Below are the code and all the weights of a small trained network. Each question names an input and a class and asks about switching units off, where a switched-off unit gives its printed mean instead of its output.

import numpy as np


def w(rows, s, z=0):
    codes = np.array(rows[::2]) - 128.0
    scale = np.full(codes.shape[1], s)
    scale[-1] = z or s
    return codes * scale


def f(y):
    return y / 2 * (1 + np.tanh(0.7978845608 * (y + 0.044715 * y**3)))


def log_softmax(a):
    a = a - a.max(-1, keepdims=True)
    return a - np.log(np.exp(a).sum(-1, keepdims=True))


def net(x, mask):
    res = np.array(x, float).reshape(1, 3) / 4 @ E
    y = f(res @ A[0][:, :-1].T + A[0][:, -1])
    res = res + np.where(mask, y, B[0][:, -1]) @ B[0][:, :-1]
    return log_softmax(res[-1] @ U[:, :-1].T + U[:, -1])


A, B = {}, {}
E = w([
[23,99,209,39],'x0',
[115,1,75,73],'x1',
[43,186,52,185],'x2',
],0.0091)
A[0] = w([
[89,226,134,148,107],'neuron 0',
[2,137,136,126,95],'neuron 1',
[126,99,113,128,67],'neuron 2',
[62,70,26,128,99],'neuron 3',
[133,156,24,162,100],'neuron 4',
[80,148,85,137,249],'neuron 5',
[151,124,102,153,76],'neuron 6',
[126,120,160,114,211],'neuron 7',
],0.021,0.011)
B[0] = w([
[101,50,243,112,226],'neuron 0',
[178,190,87,32,244],'neuron 1',
[99,101,145,62,135],'neuron 2',
[102,74,253,124,239],'neuron 3',
[181,179,91,35,221],'neuron 4',
[174,107,45,253,249],'neuron 5',
[133,181,166,67,147],'neuron 6',
[172,147,119,151,197],'neuron 7',
],0.03,0.014)
U = w([
[109,86,185,155,101],'0',
[134,202,62,82,93],'1',
[155,113,107,158,254],'2',
[115,118,34,250,197],'3',
[36,181,55,146,64],'4',
[25,150,68,144,30],'5',
],0.017,0.0074)

Each question gives the input, the list of numbers given to net, and the class t.
The units are the neurons (one row each of A and B). Each row of codes is followed by its name. A weight is (code - 128) times the scale printed after its matrix; where a second scale follows, it is the last column's (A, B and U).
mask holds one flag per neuron, in row order. A switched-off neuron (its flag False) gives its mean, the last column of its row in B, instead of its output. The means were averaged over made-up inputs and are rounded, as every weight is.
A unit's drop is (log p(t) with every unit on - log p(t) with that unit switched off) / (log p(t) with every unit on - log p(t) with every unit switched off).
The circuit of an input: a set's keep is (log p(t) with only the set's units on - log p(t) with every unit switched off) / (log p(t) with every unit on - log p(t) with every unit switched off). Starting from all 8 units, units are removed one at a time, each time the one whose removal leaves the highest keep (on an exact tie, the one counted first), for as long as the keep stays at least 0.8.
units of the circuit, in order: the units of the circuit, biggest drop first
unit that matters most: the unit with the biggest drop
top k neurons: the k neurons with the biggest drops, biggest first
drop of u: that unit's drop, to one decimal
input [2,-7,7], class 0: units of the circuit, in order => (neuron 0)
input [3,-5,-7], class 2: top 3 neurons => (neuron 5; neuron 1; neuron 3)
input [-2,-3,3], class 3: top 3 neurons => (neuron 3; neuron 5; neuron 1)
input [7,5,-7], class 1: top 2 neurons => (neuron 3; neuron 5)
input [7,6,6], class 1: top 2 neurons => (neuron 1; neuron 0)
input [6,5,2], class 1: top 2 neurons => (neuron 1; neuron 0)
input [7,-7,8], class 2: top 4 neurons => (neuron 0; neuron 1; neuron 5; neuron 3)
input [-1,-2,-2], class 3: top 3 neurons => (neuron 3; neuron 1; neuron 0)
input [-1,-2,0], class 3: units of the circuit, in order => (neuron 3; neuron 1)
input [4,3,-2], class 1: top 3 neurons => (neuron 0; neuron 5; neuron 3)
input [-3,5,4], class 0: top 3 neurons => (neuron 3; neuron 1; neuron 7)
input [-6,3,-6], class 1: top 3 neurons => (neuron 5; neuron 3; neuron 0)
input [-2,-3,-3], class 3: top 4 neurons => (neuron 3; neuron 1; neuron 0; neuron 4)
input [-2,-7,3], class 0: unit that matters most => neuron 0
input [6,2,-8], class 2: top 4 neurons => (neuron 5; neuron 1; neuron 3; neuron 0)
input [-4,6,3], class 0: top 2 neurons => (neuron 3; neuron 1)
input [-6,-1,-4], class 1: top 3 neurons => (neuron 5; neuron 3; neuron 0)
input [4,2,-7], class 2: top 2 neurons => (neuron 5; neuron 1)
input [3,0,-2], class 3: drop of neuron 4 => 0.8
input [-4,-1,-1], class 1: drop of neuron 0 => 0.3
input [0,6,0], class 0: unit that matters most => neuron 3
input [-8,4,2], class 1: drop of neuron 4 => 3.0
input [-2,1,-3], class 3: drop of neuron 4 => 0.8
